Below are the code and all the weights of a small trained network. Each question names an input and a target symbol and asks about switching units off, where a switched-off unit gives its printed mean instead of its output.

import numpy as np


def w(rows, s, z=0):
    codes = np.array(rows[::2]) - 128.0
    scale = np.full(codes.shape[1], s)
    scale[-1] = z or s
    return codes * scale


def f(y):
    return y / 2 * (1 + np.tanh(0.7978845608 * (y + 0.044715 * y**3)))


def softmax(a):
    e = np.exp(a - a.max(-1, keepdims=True))
    return e / e.sum(-1, keepdims=True)


def log_softmax(a):
    a = a - a.max(-1, keepdims=True)
    return a - np.log(np.exp(a).sum(-1, keepdims=True))


def net(x, mask):
    ids = ['αγηθμξπ'.index(c) for c in x.split()]
    T = len(ids)
    res = E[ids] + P[:T]
    r = res
    for j in range(2):
        rows = slice(2 * j, 2 * j + 2)
        q, k, v = (r @ M[0][rows].T for M in (Q, K, V))
        z = softmax(np.where(np.tri(T) > 0, q @ k.T / 2**0.5, -1e9)) @ v
        o = O[0][rows]
        res = res + np.where(mask[j], z, o[:, -1]) @ o[:, :-1]
    y = f(res @ A[0][:, :-1].T + A[0][:, -1])
    res = res + np.where(mask[2:18], y, B[0][:, -1]) @ B[0][:, :-1]
    return log_softmax(res[-1] @ U[:, :-1].T + U[:, -1])


Q, K, V, O, A, B = {}, {}, {}, {}, {}, {}
E = w([
[171,153,26,95,93],'α',
[174,179,131,160,58],'γ',
[150,150,36,217,254],'η',
[204,158,168,217,127],'θ',
[144,248,54,158,132],'μ',
[200,89,218,139,88],'ξ',
[237,133,147,76,202],'π',
],0.018)
P = w([
[1,117,86,112,136],'0',
[56,137,97,137,121],'1',
[85,128,118,116,130],'2',
[116,136,133,108,119],'3',
[147,141,139,97,94],'4',
[177,172,146,87,84],'5',
[212,169,172,80,71],'6',
[210,184,211,54,56],'7',
[236,201,178,72,35],'8',
],0.0059)
Q[0] = w([
[176,113,46,190,111],'h0',
[85,95,140,88,167],'h0',
[111,96,168,202,143],'h1',
[3,38,115,91,135],'h1',
],0.012)
K[0] = w([
[186,160,146,130,137],'h0',
[100,116,127,109,97],'h0',
[119,136,120,92,103],'h1',
[5,104,76,154,153],'h1',
],0.02)
V[0] = w([
[70,81,89,121,152],'h0',
[146,96,81,53,209],'h0',
[103,119,133,153,9],'h1',
[138,60,167,91,117],'h1',
],0.012)
O[0] = w([
[135,132,54,151,114,2],'h0',
[114,129,91,128,252,81],'h0',
[102,150,35,152,43,73],'h1',
[68,2,121,103,119,132],'h1',
],0.0092,0.0071)
A[0] = w([
[143,119,107,211,148,162],'n0',
[98,120,121,153,99,160],'n1',
[63,117,57,147,115,122],'n2',
[114,132,187,144,114,183],'n3',
[135,129,69,95,130,65],'n4',
[62,134,101,109,77,2],'n5',
[136,83,138,121,128,67],'n6',
[152,165,79,3,127,83],'n7',
[61,126,75,103,160,74],'n8',
[132,73,144,111,97,209],'n9',
[127,99,169,163,136,119],'n10',
[150,169,145,120,120,168],'n11',
[156,135,167,122,106,155],'n12',
[172,147,143,129,153,102],'n13',
[72,173,68,159,110,51],'n14',
[203,107,146,93,99,54],'n15',
],0.015,0.007)
B[0] = w([
[197,226,170,76,1,207],'n0',
[244,88,101,105,67,154],'n1',
[237,168,136,229,102,141],'n2',
[86,67,99,81,134,232],'n3',
[74,172,201,149,136,129],'n4',
[104,77,95,109,159,134],'n5',
[200,204,147,148,118,142],'n6',
[36,110,188,251,37,165],'n7',
[177,2,202,148,191,139],'n8',
[188,128,79,243,181,189],'n9',
[129,137,174,69,131,190],'n10',
[28,94,101,94,119,233],'n11',
[78,98,75,94,135,245],'n12',
[154,124,89,110,91,230],'n13',
[68,120,68,122,220,157],'n14',
[96,163,141,150,186,215],'n15',
],0.0062,0.011)
U = w([
[67,137,203,237,145,1],'α',
[102,78,3,60,155,135],'γ',
[180,197,159,167,135,71],'η',
[163,145,253,58,11,165],'θ',
[43,168,69,118,187,207],'μ',
[190,27,102,203,126,93],'ξ',
[78,81,142,139,243,231],'π',
],0.0051,0.0026)

Each question gives the input, a string of symbols that net reads in full, and the target symbol t.
The units are the heads (2 rows each of Q, K, V and O) and the neurons (one row each of A and B). Each row of codes is followed by its name. A weight is (code - 128) times the scale printed after its matrix; where a second scale follows, it is the last column's (O, A, B and U).
mask holds one flag per unit, heads first, then neurons. A switched-off unit (its flag False) gives its mean, the last column of its rows in O or B, instead of its output. The means were averaged over made-up inputs and are rounded, as every weight is.
A unit's drop is (log p(t) with every unit on - log p(t) with that unit switched off) / (log p(t) with every unit on - log p(t) with every unit switched off).
The circuit of an input: a set's keep is (log p(t) with only the set's units on - log p(t) with every unit switched off) / (log p(t) with every unit on - log p(t) with every unit switched off). Starting from the 12 units with the biggest drops (on a tie, the unit counted first), units are removed one at a time, each time the one whose removal leaves the highest keep (on an exact tie, the one counted first), for as long as the keep stays at least 0.8.
units of the circuit, in order: the units of the circuit, biggest drop first
most important unit: the unit with the biggest drop
top k neurons: the k neurons with the biggest drops, biggest first
drop of u: that unit's drop, to one decimal
input ξ η γ η η μ η γ, target μ: units of the circuit, in order => [h1 h0]
input ξ μ π θ θ ξ π η μ, target π: units of the circuit, in order => [h1 h0]
input μ γ γ θ α θ η, target θ: top neuron => [n0]
input γ η γ, target η: units of the circuit, in order => [h0 n2 h1]
input ξ θ η η, target η: top 2 neurons => [n0 n2]
input γ γ θ θ ξ θ, target ξ: top 2 neurons => [n9 n0]
input π μ ξ, target π: top 2 neurons => [n0 n13]
input μ μ θ π ξ, target ξ: top 2 neurons => [n9 n11]
input ξ α α η π α, target π: units of the circuit, in order => [h1 h0]
input α η θ α ξ, target ξ: units of the circuit, in order => [h1 n9]
input ξ μ μ θ π η μ, target π: units of the circuit, in order => [h1 n0]
input η ξ μ μ, target ξ: top 3 neurons => [n2 n8 n1]
input π γ π η θ γ α α, target α: top 2 neurons => [n7 n0]
input η ξ α, target ξ: top neuron => [n2]
input π η ξ μ α, target ξ: top 2 neurons => [n8 n2]
input θ η θ η ξ μ, target ξ: top 2 neurons => [n2 n1]
input π α π α, target π: top 2 neurons => [n0 n8]
input μ γ η μ ξ γ π π π, target π: top 2 neurons => [n0 n15]
input ξ ξ γ, target ξ: top 2 neurons => [n9 n1]
input μ η α θ ξ θ θ θ η, target θ: most important unit => h0
input θ θ α θ η η, target η: drop of h0 => -0.2
input ξ γ θ α η π θ γ, target π: drop of n0 => 0.2
input θ μ γ, target γ: drop of n15 => 0.0
